Below are the code and all the weights of a small trained network. Each question names an input and a target symbol and asks about switching units off, where a switched-off unit gives its printed mean instead of its output.

import numpy as np


def w(rows, s, z=0):
    codes = np.array(rows[::2]) - 128.0
    scale = np.full(codes.shape[1], s)
    scale[-1] = z or s
    return codes * scale


def f(y):
    return np.maximum(y, 0)


def softmax(a):
    e = np.exp(a - a.max(-1, keepdims=True))
    return e / e.sum(-1, keepdims=True)


def log_softmax(a):
    a = a - a.max(-1, keepdims=True)
    return a - np.log(np.exp(a).sum(-1, keepdims=True))


def net(x, mask):
    ids = ['αβεζηθλσφ'.index(c) for c in x.split()]
    T = len(ids)
    res = E[ids] + P[:T]
    u = 0
    for l in range(2):
        r = res
        for j in range(3):
            rows = slice(3 * j, 3 * j + 3)
            q, k, v = (r @ M[l][rows].T for M in (Q, K, V))
            z = softmax(np.where(np.tri(T) > 0, q @ k.T / 3**0.5, -1e9)) @ v
            o = O[l][rows]
            res = res + np.where(mask[u + j], z, o[:, -1]) @ o[:, :-1]
        u += 3
        y = f(res @ A[l][:, :-1].T + A[l][:, -1])
        res = res + np.where(mask[u : u + 4], y, B[l][:, -1]) @ B[l][:, :-1]
        u += 4
    return log_softmax(res[-1] @ U[:, :-1].T + U[:, -1])


Q, K, V, O, A, B = {}, {}, {}, {}, {}, {}
E = w([
[175,131,96,133,175,227,175,189],'α',
[147,92,70,71,203,140,126,133],'β',
[164,113,47,81,135,122,154,150],'ε',
[182,217,39,120,166,120,89,134],'ζ',
[167,199,86,79,120,159,98,122],'η',
[81,163,161,99,176,139,92,179],'θ',
[106,147,140,109,181,175,58,74],'λ',
[140,133,149,9,77,183,120,123],'σ',
[71,123,190,204,132,219,175,132],'φ',
],0.011)
P = w([
[209,84,201,88,187,127,110,171],'0',
[166,73,107,126,124,91,89,156],'1',
[251,182,128,118,188,42,131,89],'2',
[74,197,108,62,196,119,135,177],'3',
[123,66,83,146,85,143,59,138],'4',
[210,179,141,136,199,121,161,74],'5',
[57,200,71,58,170,176,178,143],'6',
[85,76,53,155,49,201,44,143],'7',
[161,204,147,180,217,169,160,52],'8',
[28,222,46,66,189,197,205,88],'9',
[128,66,84,176,84,126,74,173],'10',
],0.011)
Q[0] = w([
[47,176,56,15,148,189,96,201],'L0H1',
[145,160,21,72,208,255,159,98],'L0H1',
[50,68,77,183,8,140,77,210],'L0H1',
[109,108,163,210,68,166,124,86],'L0H2',
[46,47,166,203,101,103,144,112],'L0H2',
[86,145,115,166,82,93,198,184],'L0H2',
[130,147,39,75,160,223,7,60],'L0H3',
[100,61,44,175,108,63,134,147],'L0H3',
[112,162,128,103,150,157,206,231],'L0H3',
],0.0084)
K[0] = w([
[121,31,34,165,1,155,10,170],'L0H1',
[68,142,60,97,78,233,95,141],'L0H1',
[242,117,118,101,102,56,99,220],'L0H1',
[197,192,140,64,173,148,169,154],'L0H2',
[213,168,198,65,179,79,160,99],'L0H2',
[173,73,147,75,186,48,121,151],'L0H2',
[45,126,48,70,43,162,45,116],'L0H3',
[154,53,80,200,156,92,138,124],'L0H3',
[119,178,122,149,209,181,185,213],'L0H3',
],0.0083)
V[0] = w([
[193,135,74,38,91,57,12,92],'L0H1',
[140,108,108,109,87,51,145,254],'L0H1',
[117,82,52,105,193,118,164,110],'L0H1',
[65,85,45,169,86,121,138,129],'L0H2',
[49,167,93,174,77,160,152,118],'L0H2',
[95,114,185,79,94,113,100,137],'L0H2',
[156,136,159,88,85,223,94,93],'L0H3',
[55,101,47,79,31,19,100,97],'L0H3',
[60,177,117,126,97,191,151,164],'L0H3',
],0.0071)
O[0] = w([
[129,68,51,108,175,148,92,21,255],'L0H1',
[100,37,51,136,143,254,70,212,140],'L0H1',
[149,72,80,160,210,135,238,147,158],'L0H1',
[107,158,178,165,89,171,144,74,103],'L0H2',
[129,157,169,158,96,169,180,152,66],'L0H2',
[54,140,150,113,128,113,128,156,114],'L0H2',
[175,67,96,79,113,100,124,123,203],'L0H3',
[142,102,133,164,115,247,217,163,76],'L0H3',
[66,94,93,83,78,178,145,74,168],'L0H3',
],0.0077,0.0054)
A[0] = w([
[172,230,109,186,149,65,172,98,24],'L0N1',
[186,59,128,169,79,185,16,185,255],'L0N2',
[38,142,175,114,57,84,166,254,112],'L0N3',
[138,188,92,115,80,185,90,123,141],'L0N4',
],0.0068,0.0046)
B[0] = w([
[103,23,180,124,119,116,218,112,158],'L0N1',
[155,50,106,163,79,1,110,228,254],'L0N2',
[155,160,102,172,133,64,86,26,135],'L0N3',
[156,128,71,155,183,101,108,186,188],'L0N4',
],0.008)
Q[1] = w([
[149,51,116,237,27,127,26,180],'L1H1',
[88,157,78,84,170,169,142,158],'L1H1',
[206,138,194,153,152,65,159,60],'L1H1',
[63,150,47,62,165,159,173,173],'L1H2',
[77,148,84,171,145,81,108,180],'L1H2',
[161,2,160,198,38,130,27,124],'L1H2',
[188,173,92,42,215,113,186,66],'L1H3',
[147,65,101,153,89,87,93,139],'L1H3',
[195,81,171,163,127,50,112,68],'L1H3',
],0.008)
K[1] = w([
[210,113,147,95,211,16,77,136],'L1H1',
[90,85,53,136,71,141,92,205],'L1H1',
[99,169,209,37,132,167,206,43],'L1H1',
[99,102,48,191,12,173,3,146],'L1H2',
[69,80,118,151,95,75,33,179],'L1H2',
[176,184,169,53,193,39,101,107],'L1H2',
[125,99,113,116,49,188,178,117],'L1H3',
[193,101,157,102,138,102,80,163],'L1H3',
[159,109,182,62,155,165,128,118],'L1H3',
],0.0079)
V[1] = w([
[188,171,111,162,249,121,95,169],'L1H1',
[103,61,162,60,155,159,124,79],'L1H1',
[145,63,223,140,83,75,180,213],'L1H1',
[170,104,136,2,149,171,160,122],'L1H2',
[6,144,166,126,178,146,36,147],'L1H2',
[184,178,13,168,132,161,213,88],'L1H2',
[182,160,119,113,90,66,77,80],'L1H3',
[172,72,106,202,137,126,208,177],'L1H3',
[86,156,171,177,219,147,163,59],'L1H3',
],0.0093)
O[1] = w([
[197,120,101,105,125,53,220,81,238],'L1H1',
[56,183,68,133,149,114,56,131,136],'L1H1',
[6,108,199,127,67,112,166,152,160],'L1H1',
[13,68,89,65,58,174,127,78,157],'L1H2',
[130,175,89,196,176,187,192,137,89],'L1H2',
[163,2,170,106,124,74,118,112,51],'L1H2',
[191,138,173,83,155,135,87,94,209],'L1H3',
[71,79,182,207,135,83,102,189,136],'L1H3',
[139,144,64,140,154,52,156,136,4],'L1H3',
],0.0099,0.018)
A[1] = w([
[96,239,144,155,109,137,163,130,4],'L1N1',
[226,159,131,142,192,87,184,75,95],'L1N2',
[110,45,165,254,137,50,65,145,195],'L1N3',
[233,103,139,164,101,17,100,122,15],'L1N4',
],0.0076,0.0034)
B[1] = w([
[126,29,134,92,212,211,147,85,169],'L1N1',
[82,137,117,238,13,118,107,218,249],'L1N2',
[123,189,96,49,227,135,89,246,176],'L1N3',
[26,99,78,219,191,253,224,120,225],'L1N4',
],0.0064,0.013)
U = w([
[119,172,191,114,60,66,215,113,164],'α',
[40,130,31,100,129,23,197,50,48],'β',
[134,101,100,136,136,125,85,216,52],'ε',
[168,45,153,206,132,184,139,91,43],'ζ',
[254,103,154,111,181,142,66,63,255],'η',
[139,152,110,101,212,184,192,123,41],'θ',
[136,201,44,110,134,68,121,153,113],'λ',
[71,159,122,155,95,144,84,110,76],'σ',
[188,171,175,227,128,152,62,162,223],'φ',
],0.0057,0.0064)

Each question gives the input, a string of symbols that net reads in full, and the target symbol t.
The units are the heads (3 rows each of Q, K, V and O) and the neurons (one row each of A and B). Each row of codes is followed by its name. A weight is (code - 128) times the scale printed after its matrix; where a second scale follows, it is the last column's (O, A, B and U).
mask holds one flag per unit, layer by layer, with each layer's heads first. A switched-off unit (its flag False) gives its mean, the last column of its rows in O or B, instead of its output. The means were averaged over made-up inputs and are rounded, as every weight is.
A unit's drop is (log p(t) with every unit on - log p(t) with that unit switched off) / (log p(t) with every unit on - log p(t) with every unit switched off).
The circuit of an input: a set's keep is (log p(t) with only the set's units on - log p(t) with every unit switched off) / (log p(t) with every unit on - log p(t) with every unit switched off). Starting from the 12 units with the biggest drops (on a tie, the unit counted first), units are removed one at a time, each time the one whose removal leaves the highest keep (on an exact tie, the one counted first), for as long as the keep stays at least 0.8.
units of the circuit, in order: the units of the circuit, biggest drop first
unit that matters most: the unit with the biggest drop
top k neurons: the k neurons with the biggest drops, biggest first
heads that matter: for each layer, one digit per head in row order, 1 if its drop is at least 0.15 and else 0, layers parted by /
input σ σ θ β θ, target σ: heads that matter -> 000 / 111
input α σ ζ η, target σ: units of the circuit, in order -> L0N2, L1H1, L0H1
input η ε θ σ, target ε: heads that matter -> 101 / 011
input ε σ θ φ η η, target α: heads that matter -> 110 / 000
input η α θ η σ φ, target α: units of the circuit, in order -> L0H1
input β α η η θ θ α, target θ: units of the circuit, in order -> L1H2, L0N2, L1N2, L1H1
input α η ζ β ε σ ε ε η α ε, target α: units of the circuit, in order -> L1H1, L0H1, L0N2, L0H2
input ζ β σ σ η η α φ θ σ, target φ: units of the circuit, in order -> L1H2, L1H1
input σ λ θ σ η, target σ: heads that matter -> 010 / 111
input ε η η λ α λ α σ, target ε: units of the circuit, in order -> L1H3, L0N2, L1N3, L1H2
input λ η φ φ φ θ, target α: top 2 neurons -> L0N1, L0N3
input β φ λ, target α: heads that matter -> 101 / 000
input θ β α η ε λ σ η θ θ, target η: units of the circuit, in order -> L1H2, L1H1
input λ ε ε α, target ε: units of the circuit, in order -> L1H3, L0H1, L1N3, L1H2
input α λ ζ φ φ α, target α: units of the circuit, in order -> L0H1, L1H1
input φ η η σ η ε θ θ, target φ: units of the circuit, in order -> L1H2, L0H1, L0H3, L0N3
input θ λ ε ε β α η, target β: top neuron -> L0N2
input α β σ φ α λ φ ζ α θ, target ζ: heads that matter -> 001 / 110
input β λ η θ θ β η σ η, target η: units of the circuit, in order -> L1H1, L0N2
input λ ζ λ η λ η σ, target λ: top 2 neurons -> L0N2, L1N2
input σ η θ σ θ η φ α η α, target α: heads that matter -> 100 / 110
input η η θ α α σ η λ η σ σ, target η: heads that matter -> 101 / 001
input η ζ α λ σ α σ β α α, target β: unit that matters most -> L1H3
input σ α φ η α ε λ η α η, target η: units of the circuit, in order -> L1H2, L1H1
